Below are the code and all the weights of a small trained network. Each question names an input and a target symbol and asks about switching units off, where a switched-off unit gives its printed mean instead of its output.

import numpy as np


def w(rows, s, z=0):
    codes = np.array(rows[::2]) - 128.0
    scale = np.full(codes.shape[1], s)
    scale[-1] = z or s
    return codes * scale


def f(y):
    return y / 2 * (1 + np.tanh(0.7978845608 * (y + 0.044715 * y**3)))


def softmax(a):
    e = np.exp(a - a.max(-1, keepdims=True))
    return e / e.sum(-1, keepdims=True)


def log_softmax(a):
    a = a - a.max(-1, keepdims=True)
    return a - np.log(np.exp(a).sum(-1, keepdims=True))


def net(x, mask):
    ids = ['αβγδεηθλξπστψω'.index(c) for c in x.split()]
    T = len(ids)
    res = E[ids] + P[:T]
    r = res
    for j in range(3):
        rows = slice(3 * j, 3 * j + 3)
        q, k, v = (r @ M[0][rows].T for M in (Q, K, V))
        z = softmax(np.where(np.tri(T) > 0, q @ k.T / 3**0.5, -1e9)) @ v
        o = O[0][rows]
        res = res + np.where(mask[j], z, o[:, -1]) @ o[:, :-1]
    y = f(res @ A[0][:, :-1].T + A[0][:, -1])
    res = res + np.where(mask[3:11], y, B[0][:, -1]) @ B[0][:, :-1]
    return log_softmax(res[-1] @ U[:, :-1].T + U[:, -1])


Q, K, V, O, A, B = {}, {}, {}, {}, {}, {}
E = w([
[135,107,119],'α',
[138,105,126],'β',
[139,108,128],'γ',
[139,106,130],'δ',
[133,100,111],'ε',
[140,112,130],'η',
[136,108,125],'θ',
[138,115,127],'λ',
[139,104,126],'ξ',
[138,105,125],'π',
[130,88,92],'σ',
[166,2,157],'τ',
[58,113,153],'ψ',
[111,234,54],'ω',
],0.0065)
P = w([
[228,168,122],'0',
[167,91,18],'1',
[194,161,135],'2',
[137,84,30],'3',
[160,152,146],'4',
[108,81,48],'5',
[128,147,159],'6',
[81,77,65],'7',
[99,142,171],'8',
[52,70,77],'9',
[71,137,185],'10',
[25,66,92],'11',
[43,133,201],'12',
[2,60,105],'13',
],0.0096)
Q[0] = w([
[156,177,197],'head 0',
[134,53,93],'head 0',
[130,151,153],'head 0',
[116,82,137],'head 1',
[146,159,181],'head 1',
[166,122,178],'head 1',
[89,4,65],'head 2',
[123,132,127],'head 2',
[99,212,138],'head 2',
],0.04)
K[0] = w([
[180,104,57],'head 0',
[111,148,215],'head 0',
[144,126,94],'head 0',
[84,88,144],'head 1',
[211,101,141],'head 1',
[190,92,169],'head 1',
[1,58,199],'head 2',
[124,131,126],'head 2',
[160,194,59],'head 2',
],0.03)
V[0] = w([
[92,156,148],'head 0',
[197,208,156],'head 0',
[166,139,135],'head 0',
[173,67,156],'head 1',
[161,75,187],'head 1',
[51,206,197],'head 1',
[252,70,113],'head 2',
[142,49,182],'head 2',
[143,88,102],'head 2',
],0.015)
O[0] = w([
[114,51,146,96],'head 0',
[216,117,40,128],'head 0',
[168,146,99,140],'head 0',
[88,193,172,147],'head 1',
[123,186,186,111],'head 1',
[251,70,137,1],'head 1',
[142,23,210,196],'head 2',
[174,40,72,151],'head 2',
[88,94,131,181],'head 2',
],0.014,0.0078)
A[0] = w([
[136,197,134,220],'neuron 0',
[144,179,55,137],'neuron 1',
[146,220,149,132],'neuron 2',
[214,78,140,124],'neuron 3',
[174,131,99,255],'neuron 4',
[149,196,221,71],'neuron 5',
[117,60,192,177],'neuron 6',
[251,130,64,99],'neuron 7',
],0.013,0.0084)
B[0] = w([
[106,203,182,177],'neuron 0',
[117,3,230,164],'neuron 1',
[152,145,69,148],'neuron 2',
[87,4,225,140],'neuron 3',
[243,142,123,161],'neuron 4',
[181,43,109,193],'neuron 5',
[158,204,97,254],'neuron 6',
[81,214,55,145],'neuron 7',
],0.024,0.0089)
U = w([
[224,166,209,254],'α',
[134,190,47,193],'β',
[98,172,176,134],'γ',
[48,177,215,60],'δ',
[15,58,97,181],'ε',
[146,80,254,97],'η',
[118,104,141,76],'θ',
[126,108,140,61],'λ',
[135,114,132,20],'ξ',
[108,98,128,107],'π',
[135,114,142,34],'σ',
[125,110,143,56],'τ',
[206,43,70,77],'ψ',
[118,99,139,92],'ω',
],0.0066,0.0056)

Each question gives the input, a string of symbols that net reads in full, and the target symbol t.
The units are the heads (3 rows each of Q, K, V and O) and the neurons (one row each of A and B). Each row of codes is followed by its name. A weight is (code - 128) times the scale printed after its matrix; where a second scale follows, it is the last column's (O, A, B and U).
mask holds one flag per unit, heads first, then neurons. A switched-off unit (its flag False) gives its mean, the last column of its rows in O or B, instead of its output. The means were averaged over made-up inputs and are rounded, as every weight is.
A unit's drop is (log p(t) with every unit on - log p(t) with that unit switched off) / (log p(t) with every unit on - log p(t) with every unit switched off).
The circuit of an input: a set's keep is (log p(t) with only the set's units on - log p(t) with every unit switched off) / (log p(t) with every unit on - log p(t) with every unit switched off). Starting from all 11 units, units are removed one at a time, each time the one whose removal leaves the highest keep (on an exact tie, the one counted first), for as long as the keep stays at least 0.8.
units of the circuit, in order: the units of the circuit, biggest drop first
most important unit: the unit with the biggest drop
top k neurons: the k neurons with the biggest drops, biggest first
heads that matter: for each layer, one digit per head in row order, 1 if its drop is at least 0.15 and else 0, layers parted by /
input τ α σ σ α ξ σ β σ σ σ, target δ: heads that matter : 001
input δ π β γ σ η ω λ ε σ ε δ ψ τ, target η: units of the circuit, in order : (neuron 3; head 1)
input τ σ ε ξ, target ε: units of the circuit, in order : (head 1; neuron 6)
input ε σ ψ σ α σ σ σ ψ γ, target η: most important unit : head 2
input σ θ ε ε σ ξ σ τ σ σ α σ σ, target δ: units of the circuit, in order : (head 2; neuron 0; head 0)
input σ σ σ δ σ σ σ ψ, target η: units of the circuit, in order : (head 2; neuron 1)
input λ τ π β σ α σ ε, target ε: units of the circuit, in order : (head 2; neuron 6; neuron 4)
input σ π σ σ σ δ ε ψ γ σ ε σ τ π, target β: heads that matter : 110
input τ ε θ σ η σ ε η σ σ σ σ, target ε: heads that matter : 101
input ξ τ σ ε σ α, target ε: units of the circuit, in order : (head 1; neuron 6; neuron 4)
input ε ε ω λ, target ψ: units of the circuit, in order : (head 0; neuron 0)
input δ ε ω λ σ ψ ε ψ σ σ ε ε, target ε: units of the circuit, in order : (head 2; head 0; neuron 6)
input σ σ τ σ σ ε σ σ σ τ σ ε ψ, target α: units of the circuit, in order : (neuron 6; neuron 5; head 0; head 2)
input η ω ε π, target ψ: units of the circuit, in order : (head 0; neuron 4; head 1)
input ε τ ω α, target ψ: top 2 neurons : (neuron 3; neuron 4)
input β ε ω γ, target ψ: heads that matter : 100
input σ σ τ π ω α ε ε σ ω ξ σ δ, target α: top 2 neurons : (neuron 5; neuron 0)
input ε ψ ε γ, target η: most important unit : head 0
input σ ξ σ σ σ σ ε η σ τ ε σ, target β: top 4 neurons : (neuron 6; neuron 1; neuron 3; neuron 5)
input η ε ε σ σ σ ξ σ, target ε: heads that matter : 011
